Below is a small trained network, with its code and all its weights. Each question gives an input and a target symbol and asks what happens when units are switched off, that is, made to give their printed mean instead of their output.

import numpy as np


def w(rows, s, z=0):
    codes = np.array(rows[::2]) - 128.0
    scale = np.full(codes.shape[1], s)
    scale[-1] = z or s
    return codes * scale


def norm(h):
    return h / np.sqrt((h * h).mean(-1, keepdims=True) + 1e-5)


def f(y):
    return y / 2 * (1 + np.tanh(0.7978845608 * (y + 0.044715 * y**3)))


def softmax(a):
    e = np.exp(a - a.max(-1, keepdims=True))
    return e / e.sum(-1, keepdims=True)


def log_softmax(a):
    a = a - a.max(-1, keepdims=True)
    return a - np.log(np.exp(a).sum(-1, keepdims=True))


def net(x, mask):
    ids = ['ΔΞΠΦεθλμστω'.index(c) for c in x.split()]
    T = len(ids)
    res = E[ids] + P[:T]
    r = norm(res)
    for j in range(2):
        rows = slice(2 * j, 2 * j + 2)
        q, k, v = (r @ M[0][rows].T for M in (Q, K, V))
        z = softmax(np.where(np.tri(T) > 0, q @ k.T / 2**0.5, -1e9)) @ v
        o = O[0][rows]
        res = res + np.where(mask[j], z, o[:, -1]) @ o[:, :-1]
    y = f(norm(res) @ A[0][:, :-1].T + A[0][:, -1])
    res = res + np.where(mask[2:6], y, B[0][:, -1]) @ B[0][:, :-1]
    return log_softmax(norm(res)[-1] @ U[:, :-1].T + U[:, -1])


Q, K, V, O, A, B = {}, {}, {}, {}, {}, {}
E = w([
[167,182,152,59,222,101,73],'Δ',
[169,95,109,31,159,59,157],'Ξ',
[110,158,197,136,26,45,55],'Π',
[102,192,152,31,120,154,152],'Φ',
[97,172,79,92,95,180,129],'ε',
[74,71,119,103,225,58,160],'θ',
[38,146,131,181,156,30,193],'λ',
[215,143,173,90,251,100,130],'μ',
[111,183,62,111,112,169,99],'σ',
[207,134,163,128,217,133,169],'τ',
[189,144,99,99,210,67,88],'ω',
],0.015)
P = w([
[105,233,127,114,52,2,195],'0',
[117,190,131,125,122,54,163],'1',
[135,156,118,105,148,125,142],'2',
[143,143,109,105,160,168,122],'3',
[136,122,107,114,161,213,93],'4',
[144,119,129,85,194,231,111],'5',
],0.0091)
Q[0] = w([
[152,52,54,112,140,97,137],'H1',
[2,173,128,177,145,27,98],'H1',
[151,117,133,100,159,97,176],'H2',
[152,34,193,244,117,81,143],'H2',
],0.01)
K[0] = w([
[19,172,153,148,211,176,180],'H1',
[114,154,172,208,65,52,184],'H1',
[75,115,112,135,156,157,145],'H2',
[114,254,82,110,101,39,195],'H2',
],0.0088)
V[0] = w([
[83,2,167,24,90,96,230],'H1',
[101,237,220,87,87,222,202],'H1',
[167,119,156,128,203,131,113],'H2',
[38,118,63,107,175,193,183],'H2',
],0.0083)
O[0] = w([
[126,127,178,174,102,200,63,128],'H1',
[250,153,179,186,196,109,130,254],'H1',
[136,112,200,181,57,110,212,54],'H2',
[112,196,147,140,157,60,93,54],'H2',
],0.013,0.0037)
A[0] = w([
[131,235,148,125,12,71,90,139],'N1',
[110,162,150,175,160,164,75,198],'N2',
[214,122,69,38,125,189,107,255],'N3',
[170,89,156,147,214,157,141,156],'N4',
],0.012,0.0044)
B[0] = w([
[68,120,115,149,175,6,120,220],'N1',
[95,36,141,134,116,156,151,162],'N2',
[154,91,158,112,108,223,146,253],'N3',
[60,146,106,132,96,112,82,170],'N4',
],0.017,0.013)
U = w([
[131,178,152,109,130,126,215,104],'Δ',
[62,1,207,98,108,130,114,3],'Ξ',
[108,144,136,134,68,250,141,229],'Π',
[157,167,218,239,149,152,63,95],'Φ',
[158,188,146,108,193,151,34,115],'ε',
[37,188,102,180,96,50,95,215],'θ',
[105,166,154,115,142,149,114,64],'λ',
[121,167,173,164,74,129,247,111],'μ',
[164,181,98,19,151,113,137,115],'σ',
[141,184,167,219,74,126,190,150],'τ',
[76,135,49,18,82,130,205,67],'ω',
],0.0083,0.006)

Each question gives the input, a string of symbols that net reads in full, and the target symbol t.
The units are the heads (2 rows each of Q, K, V and O) and the neurons (one row each of A and B). Each row of codes is followed by its name. A weight is (code - 128) times the scale printed after its matrix; where a second scale follows, it is the last column's (O, A, B and U).
mask holds one flag per unit, heads first, then neurons. A switched-off unit (its flag False) gives its mean, the last column of its rows in O or B, instead of its output. The means were averaged over made-up inputs and are rounded, as every weight is.
A unit's drop is (log p(t) with every unit on - log p(t) with that unit switched off) / (log p(t) with every unit on - log p(t) with every unit switched off).
The circuit of an input: a set's keep is (log p(t) with only the set's units on - log p(t) with every unit switched off) / (log p(t) with every unit on - log p(t) with every unit switched off). Starting from all 6 units, units are removed one at a time, each time the one whose removal leaves the highest keep (on an exact tie, the one counted first), for as long as the keep stays at least 0.8.
circuit, biggest first: the units of the circuit, biggest drop first
unit that matters most: the unit with the biggest drop
top k neurons: the k neurons with the biggest drops, biggest first
drop when u is switched off: that unit's drop, to one decimal
input Π Π ε σ σ σ, target σ: circuit, biggest first => [H1]
input Π ε Π τ, target Π: circuit, biggest first => [N1; N4]
input Π Π Φ ε θ ω, target θ: circuit, biggest first => [H2; N3]
input ε λ Π ε Ξ, target ε: top 3 neurons => [N1; N4; N2]
input Φ τ ε, target τ: circuit, biggest first => [H2; H1]
input θ σ ε ε θ Φ, target θ: top 2 neurons => [N3; N4]
input θ Π Π ε Π ω, target Π: top 3 neurons => [N1; N3; N4]
input μ Π Π Π ε σ, target ε: top 2 neurons => [N1; N4]
input Φ ε Π θ τ, target θ: top 2 neurons => [N4; N3]
input ω ω Π, target θ: top 2 neurons => [N3; N1]
input Φ θ Π Ξ, target Π: drop when N1 is switched off => 0.3
input λ ε θ μ, target θ: drop when N3 is switched off => 1.1
input ε Φ θ, target θ: drop when N3 is switched off => 1.4
input Π ε θ Ξ, target θ: unit that matters most => H2
input Π μ Φ, target μ: drop when H1 is switched off => 0.0
input λ Φ Π Π σ μ, target σ: top 3 neurons => [N1; N2; N4]
